Below is a small trained network, with its code and all its weights. Each question gives an input and a target symbol and asks what happens when units are switched off, that is, made to give their printed mean instead of their output.

import numpy as np


def w(rows, s, z=0):
    codes = np.array(rows[::2]) - 128.0
    scale = np.full(codes.shape[1], s)
    scale[-1] = z or s
    return codes * scale


def f(y):
    return y / 2 * (1 + np.tanh(0.7978845608 * (y + 0.044715 * y**3)))


def softmax(a):
    e = np.exp(a - a.max(-1, keepdims=True))
    return e / e.sum(-1, keepdims=True)


def log_softmax(a):
    a = a - a.max(-1, keepdims=True)
    return a - np.log(np.exp(a).sum(-1, keepdims=True))


def net(x, mask):
    ids = ['αβγδεηθλμξτψ'.index(c) for c in x.split()]
    T = len(ids)
    res = E[ids] + P[:T]
    u = 0
    for l in range(2):
        r = res
        for j in range(2):
            rows = slice(2 * j, 2 * j + 2)
            q, k, v = (r @ M[l][rows].T for M in (Q, K, V))
            z = softmax(np.where(np.tri(T) > 0, q @ k.T / 2**0.5, -1e9)) @ v
            o = O[l][rows]
            res = res + np.where(mask[u + j], z, o[:, -1]) @ o[:, :-1]
        u += 2
        y = f(res @ A[l][:, :-1].T + A[l][:, -1])
        res = res + np.where(mask[u : u + 4], y, B[l][:, -1]) @ B[l][:, :-1]
        u += 4
    return log_softmax(res[-1] @ U[:, :-1].T + U[:, -1])


Q, K, V, O, A, B = {}, {}, {}, {}, {}, {}
E = w([
[51,227,95,140],'α',
[176,126,136,148],'β',
[146,160,127,155],'γ',
[160,103,118,150],'δ',
[150,193,137,155],'ε',
[171,117,149,140],'η',
[160,140,104,143],'θ',
[134,244,167,166],'λ',
[91,175,107,141],'μ',
[80,158,107,160],'ξ',
[123,176,157,161],'τ',
[77,250,161,158],'ψ',
],0.019)
P = w([
[95,116,119,254],'0',
[176,166,88,123],'1',
[120,113,176,150],'2',
[128,144,122,194],'3',
[186,178,76,103],'4',
[87,129,178,105],'5',
[145,152,133,193],'6',
[188,182,58,91],'7',
[62,140,187,78],'8',
[168,135,147,191],'9',
[203,197,60,85],'10',
[66,147,193,77],'11',
],0.02)
Q[0] = w([
[63,108,206,248],'L0H1',
[136,135,143,196],'L0H1',
[120,123,209,134],'L0H2',
[104,132,134,112],'L0H2',
],0.013)
K[0] = w([
[68,94,234,1],'L0H1',
[81,67,150,89],'L0H1',
[102,111,160,84],'L0H2',
[190,169,88,21],'L0H2',
],0.01)
V[0] = w([
[174,195,13,134],'L0H1',
[144,242,130,201],'L0H1',
[142,227,93,127],'L0H2',
[83,131,245,171],'L0H2',
],0.011)
O[0] = w([
[210,107,164,156,124],'L0H1',
[127,195,255,100,248],'L0H1',
[160,196,171,165,199],'L0H2',
[76,213,56,107,167],'L0H2',
],0.0097,0.016)
A[0] = w([
[60,170,107,159,133],'L0N1',
[110,197,145,254,169],'L0N2',
[81,180,156,63,64],'L0N3',
[209,125,200,39,2],'L0N4',
],0.0083,0.0046)
B[0] = w([
[202,78,108,1,169],'L0N1',
[204,23,113,139,253],'L0N2',
[41,122,80,117,195],'L0N3',
[81,131,84,174,173],'L0N4',
],0.0089,0.024)
Q[1] = w([
[91,201,226,118],'L1H1',
[177,254,66,141],'L1H1',
[185,201,75,106],'L1H2',
[45,163,149,172],'L1H2',
],0.01)
K[1] = w([
[127,87,158,117],'L1H1',
[175,79,189,136],'L1H1',
[95,48,157,249],'L1H2',
[237,140,96,150],'L1H2',
],0.011)
V[1] = w([
[210,177,129,146],'L1H1',
[132,91,150,224],'L1H1',
[160,105,190,3],'L1H2',
[62,24,124,149],'L1H2',
],0.012)
O[1] = w([
[3,29,173,147,246],'L1H1',
[106,52,120,25,170],'L1H1',
[118,254,116,99,232],'L1H2',
[209,72,26,13,62],'L1H2',
],0.0081,0.013)
A[1] = w([
[169,42,63,166,3],'L1N1',
[34,204,45,239,225],'L1N2',
[100,154,192,176,40],'L1N3',
[54,254,190,142,156],'L1N4',
],0.0074,0.0032)
B[1] = w([
[93,253,85,206,137],'L1N1',
[146,65,104,98,183],'L1N2',
[182,126,74,125,183],'L1N3',
[109,130,120,130,250],'L1N4',
],0.013,0.024)
U = w([
[217,173,241,55,211],'α',
[48,132,136,129,159],'β',
[120,56,167,55,3],'γ',
[132,126,38,158,56],'δ',
[148,161,231,114,128],'ε',
[56,128,71,99,88],'η',
[85,133,193,229,242],'θ',
[48,217,226,95,7],'λ',
[151,120,167,38,132],'μ',
[188,102,76,35,84],'ξ',
[116,194,132,53,185],'τ',
[98,254,137,100,47],'ψ',
],0.0084,0.0032)

Each question gives the input, a string of symbols that net reads in full, and the target symbol t.
The units are the heads (2 rows each of Q, K, V and O) and the neurons (one row each of A and B). Each row of codes is followed by its name. A weight is (code - 128) times the scale printed after its matrix; where a second scale follows, it is the last column's (O, A, B and U).
mask holds one flag per unit, layer by layer, with each layer's heads first. A switched-off unit (its flag False) gives its mean, the last column of its rows in O or B, instead of its output. The means were averaged over made-up inputs and are rounded, as every weight is.
A unit's drop is (log p(t) with every unit on - log p(t) with that unit switched off) / (log p(t) with every unit on - log p(t) with every unit switched off).
The circuit of an input: a set's keep is (log p(t) with only the set's units on - log p(t) with every unit switched off) / (log p(t) with every unit on - log p(t) with every unit switched off). Starting from all 12 units, units are removed one at a time, each time the one whose removal leaves the highest keep (on an exact tie, the one counted first), for as long as the keep stays at least 0.8.
units of the circuit, in order: the units of the circuit, biggest drop first
k most important neurons: the k neurons with the biggest drops, biggest first
k most important neurons of layer l: the k neurons of layer l with the biggest drops, biggest first
heads that matter: for each layer, one digit per head in row order, 1 if its drop is at least 0.15 and else 0, layers parted by /
input ε η λ θ λ α ψ α α γ, target α: most important neuron of layer 0 => [L0N3]
input α γ μ β ψ δ η μ, target θ: 2 most important neurons => [L0N1 L0N4]
input θ λ β τ μ μ λ η, target γ: units of the circuit, in order => [L1H1 L0H1 L0N3 L0N2]
input θ ξ β β δ, target γ: 3 most important neurons => [L0N2 L0N3 L0N1]
input θ β δ α α, target γ: units of the circuit, in order => [L1H1 L1H2 L0H1]
input λ ε α γ θ, target η: 3 most important neurons of layer 1 => [L1N2 L1N3 L1N4]
input α ξ τ η λ, target θ: heads that matter => 11 / 01
input α θ λ λ ξ α η γ, target θ: units of the circuit, in order => [L0N4 L0H1 L1H2]
input α τ θ ε τ λ τ, target λ: 2 most important neurons => [L0N1 L1N2]
input λ β ε θ α ξ θ θ η θ δ, target η: units of the circuit, in order => [L0N2 L0N1 L1H1]
input η θ η ξ δ ξ η β θ θ θ, target α: 3 most important neurons => [L0N2 L0N3 L0N1]
input ψ ξ θ ψ θ τ ψ ξ, target δ: heads that matter => 11 / 11
input λ δ ξ α, target ξ: heads that matter => 10 / 01
input α ψ ψ, target ψ: heads that matter => 10 / 11
input θ ξ δ μ θ β θ θ δ λ γ, target γ: heads that matter => 10 / 11
input α θ ξ γ ψ ψ θ λ θ θ ψ β, target β: heads that matter => 00 / 01
input θ α θ δ δ θ β α δ λ, target δ: most important neuron of layer 0 => [L0N1]
input θ θ α μ ψ λ β θ α, target θ: heads that matter => 01 / 01
input γ θ δ λ η ψ γ, target ψ: 3 most important neurons => [L0N3 L0N1 L0N2]
input α λ τ ψ γ ψ θ δ η β γ, target θ: units of the circuit, in order => [L0N4 L0H2 L0H1 L1H2]
input δ θ α λ, target α: 2 most important neurons of layer 0 => [L0N2 L0N4]
input θ β η ψ α α θ μ, target γ: most important neuron => [L0N3]
input ε ε ξ θ λ β θ θ μ, target θ: units of the circuit, in order => [L0H2 L1H2]
input γ λ ψ ε, target ψ: 2 most important neurons => [L0N1 L0N3]
input θ ψ θ ξ ξ ξ α β, target γ: units of the circuit, in order => [L1H1 L0N3 L0H1 L0N2]
input δ ψ γ ψ μ, target ξ: heads that matter => 01 / 11
